Here is a tiny trained network, its code and every weight. The questions are about switching its units off for an input and a class, where a switched-off unit gives its printed mean instead of its output.

import numpy as np


def w(rows, s, z=0):
    codes = np.array(rows[::2]) - 128.0
    scale = np.full(codes.shape[1], s)
    scale[-1] = z or s
    return codes * scale


def f(y):
    return np.maximum(y, 0)


def log_softmax(a):
    a = a - a.max(-1, keepdims=True)
    return a - np.log(np.exp(a).sum(-1, keepdims=True))


def net(x, mask):
    res = np.array(x, float).reshape(1, 5) / 4 @ E
    y = f(res @ A[0][:, :-1].T + A[0][:, -1])
    res = res + np.where(mask, y, B[0][:, -1]) @ B[0][:, :-1]
    return log_softmax(res[-1] @ U[:, :-1].T + U[:, -1])


A, B = {}, {}
E = w([
[162,66,147,24,154,175,212,197,40,232],'x0',
[129,142,114,134,153,116,145,123,138,136],'x1',
[108,137,128,141,177,102,130,114,141,155],'x2',
[191,164,254,207,160,69,177,233,155,79],'x3',
[83,149,41,126,216,107,45,246,57,77],'x4',
],0.0074)
A[0] = w([
[144,128,133,118,138,128,146,111,139,152,96],'neuron 1',
[146,106,135,67,144,166,178,168,77,219,51],'neuron 2',
[132,121,161,116,115,158,166,80,147,146,106],'neuron 3',
[153,112,172,130,135,136,131,98,123,141,129],'neuron 4',
[135,118,58,103,131,149,114,74,111,153,90],'neuron 5',
[153,123,248,145,154,107,164,224,124,134,149],'neuron 6',
[120,116,37,106,191,135,70,224,71,114,72],'neuron 7',
[149,119,169,122,104,145,167,62,121,155,99],'neuron 8',
[97,104,26,62,112,164,96,39,91,205,103],'neuron 9',
[151,115,174,112,106,144,163,27,152,181,100],'neuron 10',
[125,130,94,175,138,134,98,57,162,57,1],'neuron 11',
[128,107,134,94,137,147,166,166,82,201,72],'neuron 12',
[128,140,124,145,112,122,103,99,153,113,49],'neuron 13',
[134,133,94,130,154,134,98,157,94,127,90],'neuron 14',
[120,133,113,154,108,117,101,101,141,92,59],'neuron 15',
],0.013,0.0026)
B[0] = w([
[117,116,122,102,98,139,122,141,92,139,148],'neuron 1',
[142,144,44,97,128,94,23,11,124,77,222],'neuron 2',
[55,127,124,122,109,111,131,174,104,166,180],'neuron 3',
[111,131,96,106,129,138,145,175,105,140,160],'neuron 4',
[163,116,203,163,172,133,131,174,121,101,189],'neuron 5',
[218,123,200,181,191,197,175,143,131,77,239],'neuron 6',
[25,137,108,105,51,98,195,195,126,224,242],'neuron 7',
[57,122,104,118,138,89,166,147,140,209,190],'neuron 8',
[240,136,221,195,207,188,196,159,143,68,255],'neuron 9',
[58,141,97,111,34,119,164,224,123,169,216],'neuron 10',
[147,100,91,104,100,129,52,33,116,97,197],'neuron 11',
[118,118,108,126,114,90,30,27,164,102,198],'neuron 12',
[143,142,80,89,153,121,80,140,95,103,161],'neuron 13',
[88,115,124,116,74,129,140,163,135,152,171],'neuron 14',
[155,120,116,71,195,102,115,42,136,168,169],'neuron 15',
],0.012,0.015)
U = w([
[210,118,208,196,182,190,183,155,133,59,250],'0',
[46,120,67,90,60,114,184,192,111,219,23],'1',
[153,112,33,81,135,108,3,8,129,70,98],'2',
],0.0071,0.0014)

Each question gives the input, the list of numbers given to net, and the class t.
The units are the neurons (one row each of A and B). Each row of codes is followed by its name. A weight is (code - 128) times the scale printed after its matrix; where a second scale follows, it is the last column's (A, B and U).
mask holds one flag per neuron, in row order. A switched-off neuron (its flag False) gives its mean, the last column of its row in B, instead of its output. The means were averaged over made-up inputs and are rounded, as every weight is.
A unit's drop is (log p(t) with every unit on - log p(t) with that unit switched off) / (log p(t) with every unit on - log p(t) with every unit switched off).
The circuit of an input: a set's keep is (log p(t) with only the set's units on - log p(t) with every unit switched off) / (log p(t) with every unit on - log p(t) with every unit switched off). Starting from the 12 units with the biggest drops (on a tie, the unit counted first), units are removed one at a time, each time the one whose removal leaves the highest keep (on an exact tie, the one counted first), for as long as the keep stays at least 0.8.
units of the circuit, in order: the units of the circuit, biggest drop first
top k neurons: the k neurons with the biggest drops, biggest first
drop when u is switched off: that unit's drop, to one decimal
input [8,5,-4,-4,5], class 2: top 2 neurons -> [neuron 2; neuron 12]
input [-1,-4,6,2,3], class 1: units of the circuit, in order -> [neuron 9]
input [6,0,-5,-8,8], class 0: top 3 neurons -> [neuron 9; neuron 5; neuron 10]
input [7,-7,-2,-8,-3], class 0: top 2 neurons -> [neuron 9; neuron 5]
input [3,-4,5,5,7], class 1: top 2 neurons -> [neuron 7; neuron 9]
input [-6,7,1,-7,0], class 0: top 2 neurons -> [neuron 9; neuron 2]
input [-1,2,0,-4,3], class 0: top 2 neurons -> [neuron 9; neuron 10]
input [0,-7,-3,-7,7], class 0: top 2 neurons -> [neuron 9; neuron 5]
input [4,-6,-4,3,1], class 2: top 4 neurons -> [neuron 9; neuron 2; neuron 12; neuron 5]
input [-7,1,-8,6,3], class 2: top 2 neurons -> [neuron 9; neuron 11]
input [-8,6,-6,4,6], class 2: top 2 neurons -> [neuron 11; neuron 10]
input [-3,-2,-2,-3,3], class 0: top 3 neurons -> [neuron 2; neuron 10; neuron 12]
input [4,-3,-4,-4,-2], class 0: top 4 neurons -> [neuron 9; neuron 11; neuron 5; neuron 15]
input [8,-2,-4,4,-7], class 2: units of the circuit, in order -> [neuron 2]
input [0,1,1,-7,-4], class 0: drop when neuron 9 is switched off -> 3.3
input [-3,-3,-7,-1,0], class 2: drop when neuron 9 is switched off -> 0.8
input [-3,-8,6,-8,-7], class 0: drop when neuron 5 is switched off -> 0.1
